Below is a small trained network, with its code and all its weights. Each question gives an input and a class and asks what happens when units are switched off, that is, made to give their printed mean instead of their output.

import numpy as np


def w(rows, s, z=0):
    codes = np.array(rows[::2]) - 128.0
    scale = np.full(codes.shape[1], s)
    scale[-1] = z or s
    return codes * scale


def norm(h):
    return h / np.sqrt((h * h).mean(-1, keepdims=True) + 1e-5)


def f(y):
    return np.maximum(y, 0)


def log_softmax(a):
    a = a - a.max(-1, keepdims=True)
    return a - np.log(np.exp(a).sum(-1, keepdims=True))


def net(x, mask):
    res = np.array(x, float).reshape(1, 5) / 4 @ E
    u = 0
    for l in range(2):
        y = f(norm(res) @ A[l][:, :-1].T + A[l][:, -1])
        res = res + np.where(mask[u : u + 3], y, B[l][:, -1]) @ B[l][:, :-1]
        u += 3
    return log_softmax(norm(res)[-1] @ U[:, :-1].T + U[:, -1])


A, B = {}, {}
E = w([
[131,122,130,128],'x0',
[102,236,148,82],'x1',
[14,89,128,132],'x2',
[127,128,131,129],'x3',
[132,165,230,252],'x4',
],0.0019)
A[0] = w([
[215,172,121,95,33],'L0N0',
[239,134,148,141,75],'L0N1',
[108,254,167,56,5],'L0N2',
],0.0052,0.0013)
B[0] = w([
[11,132,150,119,210],'L0N0',
[25,112,110,146,226],'L0N1',
[168,3,74,209,253],'L0N2',
],0.0062,0.0024)
A[1] = w([
[186,175,254,208,215],'L1N0',
[44,51,114,135,189],'L1N1',
[184,56,131,171,7],'L1N2',
],0.0054,0.0014)
B[1] = w([
[125,114,52,3,175],'L1N0',
[150,188,160,155,255],'L1N1',
[176,159,77,173,157],'L1N2',
],0.0064,0.0063)
U = w([
[118,77,64,6,152],'0',
[141,170,121,155,226],'1',
[190,70,93,225,120],'2',
[32,168,186,153,121],'3',
[154,194,126,136,182],'4',
[193,115,222,114,40],'5',
[196,59,254,76,1],'6',
],0.0093,0.0069)

Each question gives the input, the list of numbers given to net, and the class t.
The units are the neurons (one row each of A and B). Each row of codes is followed by its name. A weight is (code - 128) times the scale printed after its matrix; where a second scale follows, it is the last column's (A, B and U).
mask holds one flag per neuron, layer by layer. A switched-off neuron (its flag False) gives its mean, the last column of its row in B, instead of its output. The means were averaged over made-up inputs and are rounded, as every weight is.
A unit's drop is (log p(t) with every unit on - log p(t) with that unit switched off) / (log p(t) with every unit on - log p(t) with every unit switched off).
The circuit of an input: a set's keep is (log p(t) with only the set's units on - log p(t) with every unit switched off) / (log p(t) with every unit on - log p(t) with every unit switched off). Starting from all 6 units, units are removed one at a time, each time the one whose removal leaves the highest keep (on an exact tie, the one counted first), for as long as the keep stays at least 0.8.
units of the circuit, in order: the units of the circuit, biggest drop first
unit that matters most: the unit with the biggest drop
top k neurons: the k neurons with the biggest drops, biggest first
k most important neurons of layer l: the k neurons of layer l with the biggest drops, biggest first
drop of u: that unit's drop, to one decimal
input [3,2,5,0,5], class 0: units of the circuit, in order : [L1N0; L0N1; L0N0]
input [0,4,-6,0,-1], class 3: top 2 neurons : [L0N0; L0N1]
input [0,1,-7,6,-5], class 3: units of the circuit, in order : [L0N0; L1N0; L0N1]
input [0,-5,-6,0,3], class 3: units of the circuit, in order : [L0N1; L0N2]
input [8,1,-8,-4,3], class 3: units of the circuit, in order : [L0N1; L0N0]
input [0,-1,-3,0,5], class 0: 2 most important neurons of layer 0 : [L0N2; L0N0]
input [-3,-4,3,0,5], class 0: units of the circuit, in order : [L1N0; L0N2; L0N1]
input [-2,-3,4,-4,4], class 0: units of the circuit, in order : [L1N0; L0N1; L0N2; L0N0]
input [4,-4,-3,3,5], class 0: 2 most important neurons of layer 1 : [L1N0; L1N1]
input [2,-4,7,5,-6], class 3: 2 most important neurons of layer 1 : [L1N0; L1N1]
input [-8,-5,5,7,-2], class 4: units of the circuit, in order : [L0N2; L1N1; L0N1]
input [0,6,-3,-1,-5], class 2: top 2 neurons : [L0N2; L1N0]
input [-1,7,-8,-2,-5], class 3: unit that matters most : L0N0
input [1,-1,5,-1,6], class 0: units of the circuit, in order : [L1N0; L0N2; L0N1; L0N0]
input [5,-4,-7,3,-5], class 3: unit that matters most : L0N0
input [-7,-5,-8,0,3], class 3: 2 most important neurons of layer 0 : [L0N1; L0N2]
input [-3,2,-7,-7,8], class 0: top 2 neurons : [L1N0; L1N1]
input [-7,-5,1,0,7], class 0: top 3 neurons : [L1N0; L0N2; L1N1]
input [-7,-3,2,4,-4], class 4: top 2 neurons : [L1N0; L0N2]
input [5,8,4,-3,-6], class 2: 2 most important neurons of layer 0 : [L0N2; L0N0]
input [4,3,2,2,7], class 0: drop of L1N0 : 1.0
input [0,7,2,-5,-2], class 2: drop of L0N2 : 1.0
input [-2,8,0,1,8], class 0: drop of L1N0 : 1.0
input [-3,6,-6,-2,1], class 2: drop of L0N2 : 1.4
